Each row is shifted at random along 5 fixed directions that mean nothing.
Known rows, with every way that one mark hangs from another
lasag(ruso(ruzi vidi)): [ 180  -42 -122 -144   60   34  121  -16  -47 -167  112  -21  -81 -109
   10  138  -22  108  112 -163  -41  196 -139   -7 -224  -65  106  141
  -37  249   44  -62  -61   66 -144   56    4   -3  173    1   48   91
  -52 -205  -30   22  -10   39  -83   59 -191  109   87 -109   -2  -62
   65    0   39    3 -181   31   72  -43 -111]
novad(tevip vidi(fisil rutuzub)): [  -5   18  -57 -106  173 -114   39  141  112 -290   31 -119 -106 -348
 -124   27   22  165  237   44   39  196 -368    7 -342  -54  286    6
   90   24   72 -138 -287    8 -133  -78   41  106 -151  -20   99 -219
  130 -216  -44   27   74  208 -294 -110 -123 -131  -46  -52  -13 -329
  205  157  251 -168  -47    0 -142 -153 -163]
kisi(dodon sodedam(novad(rutuzub) ruso(vidi(fisil)))): [  43  -20  298   59  -32 -288  119  -94  137  -42  -46 -198  -13  -84
 -156   20 -112  205  236 -259 -113   -6  -60  110  -98 -303  122  -74
 -134  119   29 -217  -39   96 -129  193   35  216  169 -124  101    6
   47  -46   -1  134   54  -95 -247   30 -124 -170  -97  -68  132 -137
  -32   47  213   91  -15  -53  120  -14  -86]
sodedam(lasag(ruso(ruzi vidi))): [  93  -50  126   -7   12 -125  133  -31   62  -12  120  -29  -87 -132
   73  121 -181   68   -3 -364   41   75  101   64 -468 -195   98  -19
 -128   62   65 -177  105  150 -116  254   15  -33  232 -142   47   51
  145  100 -125   -6  111   19 -200   33 -153 -103 -215 -102 -104 -135
 -108   63  102   61 -158   55   38   34  -28]
sodedam(novad(rutuzub tevip vidi)): [-162  -35  239  -53   40 -265   89  -16  265  -80  -46 -230  -31 -298
 -151   45  -86  148  251  -29    0   21 -106   18 -273 -190  188  -77
  -23   -1  -14  -69 -202   90 -103   53   -5  166 -104  -88  157 -175
   45   42 -106   34   29  132 -325 -115  -39 -246 -113  -23   12 -253
  173  103  172  -46  -64  -30   19   34 -105]
ruso(lasag ruzi sodedam(novad(tevip)) vidi(rutuzub)): [ -27  -75   13  -15  109 -123    5  -92   49 -229  186 -134 -141 -218
  -59   95  -70  168  223  -89  -72   80 -149   82 -264  -90  150   23
   33  173  -25    1    5  115  -72    8   18  229  151  -39  118  -83
    9 -149 -106   -6   44  111 -314   19 -322   82  -89  -80    7  -43
   86   78  152  -73 -257    0  -10  -99 -137]
rutuzub(ruso(lasag ruzi(vidi(fisil)) sodedam)): [  -1  115   22 -102 -134 -104   61 -162   52 -291  222   54 -162  -66
   -7  -72  -57  112  170 -204  -72   44   16   43 -271 -106  115  181
  104   32 -121   57   34  149 -242    6  121  183  128    8   51 -111
  -46 -175  138   73   13   29 -450  253 -219  -54   -7   91   23  -19
  -32   27  182   64  -78  -61  100   22  -98]
fisil(vove(ruso(ruzi vidi(rutuzub)) tema)): [  48  -45    6   -4  -95  -63   56 -161   31 -286  158  -94  -75 -305
 -170   14   18  179  334  -17 -171  135 -106   44 -115  -35  111    8
   96   36  -80   78  -53  149 -128  -59   71  365   27  -29  107  -79
 -146 -269  -14   47 -115   58 -289  113 -228 -126   92  140  111    3
  177   90  214   33  -49  -43  -13  -88 -210]
sodedam(lasag novad(rutuzub tevip(vove)) ruso(vidi)): [ -21   92   33 -220   38 -320  174  219  193   99  227  -80 -102 -175
  194  -78 -152  120  159 -232   59  200 -141 -132 -346 -172  268   80
  -91   31    6 -116 -136 -150  -86  -12  -44 -157  -78   48   35 -180
  154  120  -11 -182  154   78 -297    2  -81  -72 -378  110 -163 -339
 -166  -63  123 -180 -243   19   16  293  -67]
dodon(vidi(fisil(novad vove) rutuzub(ruso(ruzi(kisi))))): [ 197   19 -107 -141   -5  -10   63  180   59  -39   80  -58  -56  -83
  -41   41   32  205  115 -297  -65  253 -175   45 -318 -149  253   58
  -59  167  114 -188 -208   17 -212  172   50   10   77  -19  -97   65
   38 -286    7 -108   23  -11 -298   20 -223   54 -263  111    2 -305
   -7   52  223   16  -89  -11   12  110  -65]
sodedam(lasag novad ruso(ruzi(vidi))): [  96  -78   -4  -81   34  -50  154   76   10  -66  173  -52 -131 -146
  227  131  -30  177  246 -228 -174  247  -92  -30 -104 -160  246   98
  -33  220   25 -178 -131   16 -225   60   -6   13   38   95  -31  -66
  -81 -103   48  -11   32   37 -375  134  -72   21 -144   51 -100 -127
  -40  -40  130 -134 -150  -34  132  177  -98]
novad(rutuzub tevip(sodedam(lasag))): [-156   87  342   82   21 -387   44  -90  277 -100   58 -198 -101 -304
 -124  -27 -167  108  202    4   87  -92    4   57 -377 -159  102 -147
   19 -133 -100  -91  -51  159 -135   55    8  239  -26 -176  249 -218
  177  148 -116   62  127  115 -354  -96 -105 -304  -62   -8    9 -220
   51  155  290  -35  -58    3  -80  -33 -127]
ruso(lasag ruzi(kisi(dodon))): [ 133  -23  -20  -15   22   48   64 -239  -56 -160   34   69 -199  -94
 -104  139  -65  146  245  -41 -123  182 -161  107  -42  -21  138  135
   85  205 -105  -94 -215  126 -190  -42   70  167  200   -9  -14  -40
  -81 -334   32   29 -155   84 -172  120 -138  113  174   25  106   13
  192   43  141  -25 -107  -74  -11  -22 -105]
ruzi(novad(tevip) vidi(fisil ruso(sodedam))): [ 142  -32  -71  -60   88   92  127  151   22 -259   85  -73  -85   -2
    5  147   15  242  188 -204 -218  124 -210   89 -240 -179  268  109
 -106  223   68 -166 -210    2  -86  149  117  -12   71  -10  -15   42
   22 -173    9  101   91  -40 -386    5 -226   33  -20 -165  -37 -229
   97   33  164  -31  -23  -61   76  -40  -19]
lasag(ruso(ruzi sodedam vidi(fisil(novad)))): [ -10 -135 -156 -154  -23  100   44  -84 -119 -364  164  -80  -57 -162
   55  142   77  260  314 -108 -152  166 -205   64 -114   11   96  203
   94  314  -80   24  -74  134 -336   20   98  294  148   74   66   29
 -224 -430   83   66  -22   28 -374  248 -265   69  236    5   56   72
  188   31  149  -28 -149  -70   74 -144 -200]
ruzi(novad(rutuzub vidi)): [ 164  138   35 -101  -87  -34  290   43  175   29 -120 -181  -62  136
 -183   75 -132  121   45 -132 -176   73  -99  -89  -50 -251   93  152
 -143  211   20  -33 -193   16   24  129   59  -73   84  -16   88  108
 -118 -168   29  -57   19  -65 -149    5 -152   44  -50 -144   30 -189
  107  -60   12  148   17  -47  120  163   46]
kisi(dodon sodedam(novad)): [ 212    3  -34 -140  -25  -62  215   36   51   65  134 -115  -88   -2
  -93    7 -107  135  205 -196 -163  205 -234   40  106 -119  228   97
  -13  271   64 -163 -193  -89  -45   74  -54  -69   73   67  -82   67
  -78 -195  137 -100  -74  -52  -99  111  -43   60   53  -64   84 -126
   95 -111   31  -41  -76  -34   79  118 -103]
ruso(lasag ruzi(novad) vidi(fisil)): [ -93   82  155  -44 -260  -50  148 -207  189 -122   67   10 -153   93
    4  -16 -230  155   77 -229 -200  -16  186  106 -295 -169  183  197
   29  -95 -195   60   89  216 -148  223  149  200  245   24   -5  -41
  -97 -117   58  -15  -51   62 -477  396 -190 -107 -186  131  -17   45
  -24   10  140  193   -7  -29   65  114   71]
tevip(fisil lasag sodedam(ruso(vidi))): [-111   36  145 -124  -72 -246   63  -53  150 -253  225    6 -146 -181
  235  -52 -215  187  138 -271   24   67   57   34 -270  -23  171   31
   61 -104 -143 -118  -53   96 -190  114   74   72   18  -32   33 -174
   90  -76 -111   96  171   71 -505  253  -72 -196 -152   60 -210 -162
  -45   47  221  -74  -14   83  -12  208 -171]
ruso(ruzi sodedam vidi): [  40  103   11  -77 -118 -115  126 -159  145 -153  203  -23 -145 -104
 -116  -45 -152   49   87 -132  -25   -8  -11   69 -234  -55   73  149
   18    6  -89   46  106  126  -42   68   10  107  174    9  100  -32
  -15 -139   24  -17  -65   66 -204  151 -252   50  -64   23   48   -9
   -7  -43   98  107 -221   59   48   11  -87]
sodedam(lasag(ruso(ruzi vidi(fisil)))): [ 160   12  -60 -161  -39  -19  217  113   54   -5  198   50 -104   27
  198   26 -195   60  -48 -486   13  203   33   23 -519 -157  172  124
  -96   76  111 -188   64   16 -117  281   56 -223  171   -2 -115   63
  119  -30   42 -114  126   24 -294  187 -181  -17 -307  -72 -132 -180
 -184  -61   28   42 -139   33   99  129   53]
novad(rutuzub tevip(lasag sodedam vove(ruso tema(vidi)))): [ 204   82  -19 -127 -121   36  244 -110   81 -130  -44 -106  -32  187
  -46   43  -13  197  239 -213 -424  130  -59 -107   26 -214   12  115
  -84  217 -121   60 -151    8   99  167   91   36   70  -24  102  141
 -279 -200   -2  128   34 -261 -260  168 -300   23  256  -52  127  -28
  188 -167 -133  182  121 -139  314  196  -45]
fisil(novad(rutuzub tevip vidi(ruso(ruzi))) vove(tema)): [-147  -58  -55 -254 -115  -72  182   58  139 -108  236 -170    8 -185
    5  -82   12  188  235 -303  -66  183 -123  -33 -335   -7  186   79
  -12   85   12   55 -270 -153 -105  121  -63   31 -122   35  -99 -135
  -30 -135   55 -170  -50  129 -490   72 -159 -201 -250  130  -30 -203
  135  -52  116  -56 -164 -100  -12  225  -52]
tema(lasag ruso(ruzi sodedam vidi) rutuzub): [ 161   10  -41 -196   18 -134   96   49   96   -6  209  -55  -87  -51
  -22   24 -181   -3   63 -380  -10   74   40  -17 -307  -87   -2  103
 -166   95   87 -132  -51    8   32  142  -71  -33  199   -3   29  107
  143  -61  -71  -81  120  130 -251  198 -217  154 -175  -84 -122 -145
  -44   13  -39  110 -240   57   -5  -60   55]
tema(lasag ruso(ruzi sodedam(novad) vidi) rutuzub vove): [-206 -315  113 -351 -135 -101  133  -50  148  -56  351  -10  -21 -155
  183   65 -152   89  343 -436  -88  218  134    5 -197   68  134  129
  -43   16   -9  -89 -189   54 -206  179  -11  196    7  170 -174  -40
  -30 -198  -52 -108  -48  278 -760  570   -7  -75 -230  276 -248    7
  157   50   -2  -31 -173  -10  120  -22   13]
dodon(vidi(fisil(vove(ruso tema(rutuzub))))): [  56 -130  168  -26 -232  -45  174  -59  143  -95   44  -96   46  -78
 -143   26 -110  183  250 -264 -280   66  197  163 -174 -211   74  -80
   -3 -100   -3  -74   12  241 -178  281  136  196    5  -58  -52   59
 -120 -194    1   40  -77 -123 -482  276  -92 -253  -53  149   50  -76
  172   24   70  182  156  -75  220   48  -50]
kisi(dodon sodedam(lasag novad(tevip(fisil vove) vidi))): [  83 -101  147  -91  -41 -133  131  -63   86 -147   -7  -88 -132  -78
   -9   56   14  248  357 -232 -285  151 -330   -6   83 -137  219   32
   20  226  -99 -207 -248   22 -176   87   52  121  -25  -29   14  -99
  -92 -194   44   81   48  -81 -291   68  -39 -119   29    8   34 -181
  167  -64  104 -103  -70  -77   68  248 -203]
novad(rutuzub tevip(fisil lasag sodedam vove(ruso(vidi)))): [ -44  129  -15 -228  -35 -229   43  -61  127 -380  204    2 -177 -186
  113  -81  -43  229  309  -39  -61  175 -250  -91 -168   57  114  144
  133   34 -245   66 -276  -25 -177 -145  147  125 -158   39  144 -196
  -60 -272  -53  116  154  102 -400  116 -188  -48  142  106  -71 -181
  124   -8  133 -121  -39  -28   -9  182 -258]
sodedam(lasag(ruso(ruzi(kisi(dodon)))) novad(tevip)): [  93  -43   13 -246  -65  -55  166   33   86  130  229   20 -100  -37
  260   -7 -161  124  239 -369  -98  282  -63  -16 -285  -49  249  177
    5  148   -1 -106 -212 -141 -168  118  -31 -149    2   90 -177  -97
  -28  -32  141 -170 -137  194 -438  170   23  -15 -162  106  -30 -134
  -45 -119   51  -41 -234  -63   70  241   41]
lasag(ruso(ruzi sodedam)): [ 106  100  -37 -167  -10 -146  115  -80   69 -129  266  -33  -89 -182
  -46  -52 -113   41  147 -132   73   50  -71   18 -303  -42   29  117
   60   49  -42   46   16   32 -153    7  -22   91  139   -6  153  -15
   18 -100   60  -53  -47  100 -181   83 -197    4   48  -18   48  -63
   -9  -13  109   60 -215   44   34  -60 -110]
kisi(dodon(vidi(fisil(vove) ruso)) sodedam(lasag)): [ 187  166  134    4  -42 -374   58   53  153   25  205  -66 -159 -152
 -129 -134 -147   97   27 -430   72   60 -127  110 -441 -272  227  -77
  -84  -19   69 -290  -70  -74 -137  159  -42    2  133 -143   48   -2
  363   59   22  -75  166  -35 -193  -89 -108 -253 -408   23  -29 -381
 -197   73  243   38 -129   -3 -135   75  -81]
fisil(novad(rutuzub tevip)): [ -91 -111   36 -159  -93   64  242   33   78  -24  -14 -215   64   18
  -31   95  -44  231  259  -38 -179  149  -22   35  -20  -72  116  117
  -20  225    4  -35 -210   36 -186  176    3   43  -47   40  -64  -14
 -219 -232   80  -74  -58    6 -377  160  -92  -36  119   14   76  -45
  268  -55   74  -16   -1  -79  135   69  -57]
lasag(ruso(sodedam(novad))): [ -42  117  -62 -326 -142 -153  155  -18  107  -63  324  -93  -64 -160
   93 -133 -145  109  303  -55  -15  134  -87  -74  -95  -12  168  240
  179   67 -129  171  -93  -49 -229 -127  -20  127  -31  172   95 -117
 -159 -161  215 -145 -114  136 -415  272  -37  -81   91  143    1  -14
   45  -63  109  -15 -157  -30   76   42 -134]
sodedam(lasag(ruso) novad(rutuzub tevip)): [ 119 -233   54  -78  133   76  195   68  -85  -43 -103 -240   60   -6
   71  294   22  235  307 -124 -212  220 -142  -40   -9 -245   73    8
 -102  486   93 -178 -191   73 -244  139   36   43   63  -41   45  115
 -212 -155   19   38   91 -130 -251  -15 -110   21  239 -217   66  -77
  197  -12   26  -79  -24 -127  264  -32  -86]
novad(rutuzub(ruso) tevip(fisil sodedam(lasag)) vidi): [-171 -175  177 -182   -9 -129  196   67   92 -275  108 -107  -38 -101
  196   68  -64  203  220 -336   -9  180  -45  -67 -234  -35  132   -8
    0  147   58 -198 -228   75 -266  170  107  -96 -219  -72 -119 -151
   -3 -181  -67   98  225   57 -622  112   -2 -216  -52  -77 -165 -262
  137   22  133 -173   14  -60  168  256 -162]
ruzi(novad(rutuzub tevip(fisil sodedam vove)) vidi(ruso)): [ 247  178   60 -126  -52  -41  262  124  211 -112  -51  -62  -70  253
   -7   37  -50  226   99 -279 -292   62 -127  -57 -163 -231  146  107
 -218  131  -48  -95 -234  -31   51  285  103  -82   96  -49   48   95
  -16  -98  -47   94  142 -145 -292   -8 -304   47 -129 -143  -45 -268
  -17 -106   68  119   25  -17  168  284   39]
ruzi(kisi novad(tevip(sodedam)) vidi): [  77  172  183   34  -35 -178   66   78  349   -3   81  -56 -192  -91
  -65    4 -162  138   99 -152 -116  -15  -45   75 -406 -151  358   25
  -89 -113  -59 -114 -197   54   63  128   93  -26    8 -122   73 -107
  197  128 -151   43  -21  111 -393  -98 -103 -103 -262   -5 -112 -351
   17   92  246   48  -63   60 -125  214   38]
tevip(lasag sodedam(novad)): [ -61  -96   33 -100  116 -136   72   53   96 -138  213  -65 -141 -278
  138  115 -161  180  194 -174   18  207 -136   79 -184  -53  285  -67
   70   69  -28 -193 -224   47 -119   92   41   47   -4   20  -25  -91
   61  -89 -145  -28  123   59 -365  114  -57 -120  -50  -39 -180 -213
  133   75  156 -236   19   13  -13   97 -187]
ruso(ruzi sodedam(novad)): [-139  -50   94 -150 -143 -100  162 -167  158 -131  252  -62  -82 -174
   13  -27 -152  121  292 -100  -79   61   28   99 -105  -16  149  108
  135  -25 -129   59   -2  129 -190   95   12  233   49  120    4 -123
 -154 -184   91  -60 -157  134 -458  310 -108  -83  -13  163   43   55
   97  -50  134    4 -132  -10  144   45 -120]
tema(ruso(ruzi sodedam(novad))): [ 113   16  -48 -214   14 -119  141  -10  113   -4  236  -57  -74  -87
   29  -25 -121   54  185 -236  -41   98  -56   -2 -161 -112  102  109
  -47   98   19  -78  -80  -35  -69  101  -83   35  129   97   38   35
  -43  -87   91 -105   13   60 -229  183 -200   86  -67  -33   33 -119
  -47  -80   19   34 -185   16  119   46  -48]
ruso(lasag ruzi sodedam vidi(fisil rutuzub)): [  77  -75  132   75 -130   98  240 -242   43 -192  -14  -35  -41  216
 -111  128 -191  146   26 -357 -194  -19  212  205 -267 -218  -17   50
  -98   96   25  -92  251  311  -37  450  164  177  396 -113  -40  136
  -73 -262  -38   67   31 -154 -406  272 -441   25 -137 -154   77  120
   16  -10   71  245   -5  -25  249  -80   45]
kisi(dodon(vidi(fisil)) sodedam(novad ruso(lasag ruzi))): [ 110   67  178  -10  -81 -306   77 -174  129   -9  167  -61 -139  -16
  -27  -87 -151  140  138 -392 -148   15   24  122 -255 -290  141   19
  -21   51  -36 -139   42   32 -195  194  -15  138  244  -36   40   20
   56  -65   80   13   16  -41 -291  163 -133  -67 -249   49   80 -112
 -170  -41  100  139 -145  -48  129  166  -43]
vove(ruso(lasag sodedam(novad))): [ -71    9  -51  -85  186 -280  -40   -3    2 -220  382  -70 -202 -516
    1   10 -121  141  328   41  130  128 -233   71 -252  -47  221  -13
  176   55  -54  -34 -164   45 -234 -303   61  201  -53   -5  183 -156
  102  -82  -44  -48  142  148 -266   -4  -97  -67   67   20  -93 -214
   95  183  222 -248 -136  -36 -117  -74 -282]
tevip(lasag(ruso(vidi)) novad): [ 102    8   28 -177  -17  -50  137   47   61   33   52  -55  -49   41
  158  120 -231  157  -23 -365  -71  144   68   35 -274 -214  156   84
 -128  109   10 -117  -56   57  -33  297   33 -123  239  -73    6  139
   -2   18 -155  -14  145  -82 -173  125 -141  -64 -101 -163 -169 -154
   -7    0   -1   74    0   50   45  133  -11]

Rows
[  50   78  165  -98   -7 -202  101   12  174 -137    2  -60  -95  -94
    9   21 -123  238  234 -100 -144   67 -104    3 -199 -178   96    4
  -24  -16 -177  -63 -267   34 -135   81  168   86  -29  -91  154  -66
  -21  -40  -94   69  160   -9 -285   33 -124 -114   29   37  -29 -260
   93   35  153   22  116  -22   31  181  -92] | ruzi(novad(rutuzub tevip(fisil lasag vove(ruso))))
[  15 -132  254   91   73 -125  147  109   81  -29   70 -131 -121  -91
   32  208 -176  204   92 -427   23  119  -49  135 -500 -229  302  -93
 -152  145  141 -323 -166  145 -169  282  245  -47  152 -233  -29   55
  282  -44 -229   77  167   18 -474  -58  -79 -190 -295 -146 -185 -329
    5  230  293  -12   24  -30  -26   35    5] | ruzi(kisi(sodedam(lasag(ruso(vidi(fisil))))) novad(rutuzub))
[ 122   48  169   75  -96    3  154 -269   66  -84   -7 -109 -152  -13
 -149   80  -53  140  253  -68 -205    5  -75   96  -23 -149  150  100
   40  161 -116  -79  -34  210 -183  104   80  252  227  -58  100   -2
 -116 -227   91  129 -130  -55 -275   95 -174    2  161   47  180   21
   88   22  210  137  -66  -68   94   15  -71] | ruso(ruzi(kisi(sodedam(lasag))))
[  40  -57  128   60  -34  -17   88  -70  116 -184   18  -53 -150 -151
  -90  187  -34  188  197  -55 -217   83  -51  100 -134 -127  220   44
  -19   71  -75  -83 -160  198 -146  126   94  199  115  -30   70  -27
  -66 -139 -107  104  -91   97 -297   83  -96  -54  -20   27  -26  -82
  172  102  206   22  -13    9    2    8  -84] | ruso(ruzi(novad vidi))
[ 346 -131 -155   -2  201  100  128   55 -101 -106   44  -89  -46  -69
 -165  200   -2   85  147 -175 -166  107 -195   56  -35 -203   48  -70
 -138  323  163 -255 -119   80   42  106   11  -43  217 -100   64  215
  -24 -172  -26   41  118 -248   54  -12 -255  159  226 -346   85 -178
  153    3  -17   -3    0  -22  143 -101 -110] | vove(tema(ruso(sodedam)))
[ 138  -66   68    6  -17  -52  -15 -166   15 -245   86   21 -171 -118
  -67  156  -36  211  254 -203 -180  103 -153  143 -237 -112  131   87
   41  167  -93  -87 -195  151 -280   85  173  237  201  -48   77   48
  -41 -352  -42  126 -136  102 -364   98 -114   28   62   17   71  -77
  130   96  192  112 -110  -70   51  -73  -94] | lasag(ruso(ruzi(kisi(dodon(vidi(fisil))) novad) sodedam))
[  -3   33   84  -22 -116  -86   64  -86   62 -149  149  -24  -87  -34
   -7    9  -80  172   97 -343 -111  -19  108  130 -336 -211  102   65
  -42   68  -44  -57   78  184 -193  222  103  159  222  -98   19    1
    2  -33   50   34  108  -94 -427  197 -271  -79 -146   14  -12  -77
  -61   52  182  108  -43  -55   86   81  -43] | rutuzub(ruso(lasag ruzi(vidi(fisil(novad))) sodedam))
[ 121   40  -90 -140 -128   44  297  -17   48    7  229   17 -116  204
   27   13 -278   49  -81 -382  -53  103  121   61 -237 -118  100  200
  -87  165   67  -69  124   52   39  221   64 -248  222   -8 -133  127
   15 -148   29 -164   69 -124 -261  241 -256  129 -200 -143 -108  -51
  -35 -126  -71   71 -137   27  151  200   28] | ruso(lasag sodedam vidi)
[ -52  -66 -113 -151  -51   48  146 -124 -136 -337  239  -86 -133 -112
  108  124   11  219  325  -24 -150  221 -152  -15   41  -27  151  224
  162  314  -82   26 -173   80 -377  -99   54  178   12  161   23  -50
 -219 -504  128   63  -15   38 -493  242  -74   12  244   71  -19   50
  194   13  128 -100 -113 -147  158  -65 -239] | dodon(vidi(ruso(sodedam(lasag))))
[   7   -9  153 -104  -37 -211  204  -30  166  -74  170  -54  -96   59
  185    3 -244  146   54 -464  -55   52  137   31 -320 -173   68   10
 -123   61   -3 -139   60   94  -89  297   55  -34  178  -50  -36   33
   43  -54  -97  -10  203  -32 -416  209 -271   22 -361  -96 -141 -133
 -178  -79   48   36 -130   41  218  329  -11] | tevip(fisil sodedam(novad(rutuzub) ruso(lasag ruzi vidi)))
[  69   98 -109 -143  -62  -46  181   11   62 -161  203  -90 -113  -78
  -91  -19 -133  107  137  -45  -27  152 -138  -10 -106  -13  146  177
   56  123   11   37  -40   37  -31  -27   30   42   56   65   49  -51
  -38 -313   36  -79  -33   83 -279  139 -220   73  -19  -23   -9  -50
   94   -4  131   -3 -142   31    0  -70 -130] | ruso(sodedam vidi(rutuzub))
[ 109   82   58  -43  165  -73  141 -126   90 -145  -74  -12 -114  -54
 -148  122  -13  129  107 -213   13   61 -181   18 -450 -211  115   32
 -166  124    1 -109 -222   46  -17  130   69   47  207 -172  113  -14
  173  -79 -167   96   80  -13 -161 -240 -357   21 -149 -120   26 -266
   38   75  117   48 -156  -78   49   82    8] | novad(rutuzub tevip(vove) vidi(ruso(lasag ruzi(kisi))))
[ 115   48  -31  -22    4 -167  -42  -96  -32 -244  182 -136 -154 -325
 -147   30    3  105  266  -31 -138   27 -191  -52  -43 -126   26   35
   66  168 -113   94   46  191 -115 -197   17  280  140  -28  236  -85
  -92 -135   52   94   23  -12 -164  101 -208   72  214   18   85   -9
   42   68  162   13 -183  -62   18 -129 -194] | vove(tema(rutuzub(ruso(ruzi sodedam(lasag) vidi))))
[ 424   57   43  -30  -83    9  177    7  169 -140   -4  -23  -44  175
  -70   20    1  151   96 -379 -316   23  -17   55 -190 -198   -4   41
 -211  162   27 -196   17   54   17  329   55  -57  108 -143   26  204
  -79  -61    0  112  112 -238 -158  -35 -400  111  -62 -170   98 -206
  -37 -173  -21  190  -74   53  213  290  -12] | novad(tevip(fisil(vove(ruso(ruzi(vidi)))) sodedam))
[ -98 -142   48 -131  -15    3  155 -107  -43 -218   64  -45  -10  -98
  -46   81   27  193  325  -50 -156  170  -73  -23  -61  -95  119   19
   84  162  -82   34 -187  133 -214   -7  118  124  -10  -45  -28 -112
 -165 -206   14   45  -19 -103 -331  170  -81 -137  258   61   57  -39
  264   28   99 -114   75 -147  192   76 -174] | novad(rutuzub(ruso(lasag)) tevip(vove(tema)))
[ 323  352   61  -37 -167 -200   92   -4  155   28 -104 -156  -53   47
 -181 -115 -106  103   60 -147 -105  -21  -68 -100 -257 -349   41  121
  -84   67  -87    7  134   75  -84   51   14  241  265 -111  319   53
    3   28  166  -59  106 -150 -110    1 -340 -117 -113  -14  138 -126
 -190   23  212  269  -76    4  -47  -79    8] | sodedam(lasag(ruso(vidi(fisil(vove) rutuzub))))
[-130  -67   61 -231 -179 -238   74  -73  137  -93  396  -37 -104 -228
   -3 -115 -155   55  254 -371  -34  112  164   -9 -304   33   84   59
   68 -139  -74   66  -59   49 -104   67  -67  204   55   18    8  -97
   79  -90  -66 -151  -69  223 -587  412 -150 -195 -282  244 -134  -27
  106   61   79   42 -179   14  -61   10  -58] | fisil(vove(tema(ruso(lasag ruzi sodedam) rutuzub vidi)))
[ 216  -59 -114 -187  -53   -9  188  151   87 -109  247  -47  -69  -95
   84  -34  -87  182  271 -296 -237  219 -163   20  -36  -72  211  -12
   36  117    9 -141 -156  -13  -66   84   88  -50  -89   44 -109   69
 -140 -191   80  -94   90 -164 -295  204 -153  -24   -6  -17  -45 -230
   76 -127   24  -94   48  -17  167  331 -155] | tevip(fisil(vove(ruso tema)) sodedam(novad))
[  23  180   94  -88 -188  -96  102   56  149 -112    5 -199  -25   52
   63  -72    7  268  251 -144 -287   61  -37  -79 -121 -215  193  143
   -5  111  -84    9  -77   50 -181  122   46  207  -22    7   77 -124
 -161  -77  197   61  101  -61 -584  169 -196 -160   15   75   57 -116
  -19    6  248   90   46 -119   55   88  -48] | ruzi(vidi(fisil(novad(tevip(sodedam(lasag)))) rutuzub(ruso)))
[-211 -198  324    7 -188 -146  157 -237  156  -75   87 -158  -22 -151
   42   66 -171  151  318 -324 -221  -54  214   55 -120 -236  113  -79
   -9  -33  -81  -68    3  239 -136  244   65  301   68  -63   48 -106
 -129   14    3   71   10  -61 -653  306  -20 -398  -74   30  -32  -15
  115   65  117  100   66 -130  188   98  -77] | vove(tema(ruso(sodedam(lasag novad(vidi)))))
[  14   40   72  -79   95 -324   18  -25  134 -113  224 -141 -106 -334
  -86   23 -122   76  152 -163  138   32 -135   16 -410 -136   64  -24
  -36   94   -7   14  -15   67 -101  -17   -4  163  141  -82  250  -28
  130   11 -125  -16   70  143 -168  -89 -231  -20 -144  -85  -19 -161
  -50   92  158    3 -278   43   -3  -83 -139] | lasag(ruso(ruzi sodedam(novad(rutuzub)) vidi))
[ 239  142  -23 -122   -6  -84  125   26  104  -27  180 -125 -143  -87
  -37    0   -8  151  255 -172 -137  211 -244  -38 -195 -100  301  149
   22  205   30   17 -230  -54  -85    3   31   97   94   29   81  -21
   -3 -213   37   18 -151  142 -349  -32 -176   60  -99   25   25 -146
    4   37  201   73 -169  -19   -5   34  -57] | lasag(ruso(ruzi(kisi(sodedam(novad)) vidi(rutuzub))))
[-115  168  123  -96 -129 -154  100 -147  155 -106  -46 -207  -15 -194
 -135  -28  -60  208  229   -3  -86  -67  -36    4 -134 -201  149  107
   -3   -7 -141   76 -124  100 -166   37  -48  346   87  -25  221 -106
  -89  -37   78   65   -2   24 -319   55 -122 -266   43   83   67  -90
   89  105  235  137  -12  -89  -47  -19  -93] | fisil(novad(vidi(ruso)))
